Rows, each with its class
6 16 8 0 15 9 -1 -3 17 -20 16 7 4 7 27 5 12 -27 12 -5 11 11 3 9 2 -10 8
 -10 12 8 3 -3 -3 5 4 -8 21 -22 -3 1 -38 -7 6 -13 -7 12 -6 -4 -2 -3 0
 -30 14 2 8 -3 -11 3 -18 -21 0 | z902
-2 19 -6 -2 -13 -37 3 -14 21 7 12 -1 -5 4 20 -16 -6 -3 -7 -17 -8 0 -9 40
 13 -4 17 5 4 -5 8 15 -4 3 21 -25 7 -33 -2 13 9 0 -14 13 8 4 20 -12 -17
 -6 20 -15 5 1 4 -8 -13 7 0 -2 23 | z629
-7 -6 -5 -1 -33 -7 -1 5 14 1 5 -7 4 5 3 -8 -7 1 -2 -15 1 7 -4 29 0 2 23
 12 10 6 2 16 -6 8 18 -9 3 -3 -9 11 -10 3 -8 4 6 -1 -4 -15 -3 -9 10 -16
 2 2 5 -4 -9 5 -1 -1 7 | z629
2 3 -9 -4 -6 -5 7 -18 33 -9 17 0 -1 -8 36 1 0 -13 -11 -16 -4 -10 7 42 1
 9 14 15 22 -5 0 17 -11 3 5 -12 13 -27 -9 3 -19 -5 -5 -2 -4 -6 -10 -17
 -7 -5 2 -22 7 -4 15 7 -14 2 -3 3 11 | z629
7 39 14 2 24 12 -3 -24 20 -5 4 -2 -7 1 36 -2 13 -19 5 -12 6 -3 -9 18 -4
 -7 -3 -8 1 8 6 -2 12 10 21 -19 5 -24 1 6 -12 -15 -7 11 -6 8 12 -8 -12
 -3 13 -21 4 2 3 5 -21 11 -15 -21 24 | z902
-1 13 7 2 -15 6 1 2 10 0 18 -2 1 4 21 -5 5 4 -1 -11 -6 4 -6 22 6 -8 12
 -5 6 7 3 7 -2 2 21 -13 12 -9 -4 6 -8 0 -5 4 3 1 15 -3 -7 -5 16 -13 5 -1
 1 -2 -6 2 -2 -6 13 | z902
-7 2 -9 0 -41 -2 -5 -4 5 2 7 13 -3 12 9 1 2 6 -10 -6 -7 -5 -1 4 0 -7 8
 -1 23 4 -14 -8 -3 6 -3 -8 18 -9 -1 -13 -25 -4 3 2 -8 -8 -5 -5 10 2 -6 7
 2 -2 0 4 -1 -7 -1 11 -7 | Z194
-1 -15 -5 -1 -12 3 1 2 30 -10 18 -3 11 2 16 -2 -13 -10 4 -25 2 2 -3 35 5
 6 23 17 14 -1 3 21 -15 -3 12 1 14 -24 -15 13 -19 -1 -1 0 5 1 -7 -14 -6
 -10 8 -21 5 -1 12 -6 -14 1 -6 3 5 | z629
1 29 18 6 20 7 2 7 -6 3 -3 -5 -4 -1 10 1 28 -5 2 3 14 4 -10 -2 -7 -16
 -14 -11 -4 5 -11 4 7 1 16 -10 -7 6 3 11 2 -1 2 -5 3 2 16 -8 -13 4 11
 -17 3 2 1 18 -8 9 -6 -11 22 | z902
-5 6 -7 -1 -2 1 -4 -4 14 8 13 0 -6 -2 20 -5 -11 -3 -8 -11 -13 -5 -1 29
 10 14 7 1 2 -11 5 4 1 -10 4 -7 0 -24 0 1 6 5 -10 11 4 -6 24 -10 -10 -9
 9 8 4 1 -1 -3 -3 4 3 10 11 | z629
5 24 19 1 28 16 -4 -3 13 -8 6 0 -5 3 28 3 15 -14 9 -6 7 3 -8 9 -3 -5 -10
 -19 -1 10 4 -5 10 1 12 -5 8 -2 0 3 -21 -6 3 -3 -7 8 10 -10 -9 -2 17 -21
 11 6 2 11 -15 7 -21 -15 17 | z902
-3 -5 -24 -3 -14 -12 0 -9 20 -6 20 6 0 -5 14 -6 -13 1 -21 -4 -14 -11 18
 29 5 11 17 11 14 -9 0 1 -21 -7 -10 -15 15 -45 -9 -15 -4 6 -7 -1 0 -10
 -5 -7 -1 -2 -4 7 12 0 -1 -9 20 -6 -2 19 -9 | z629
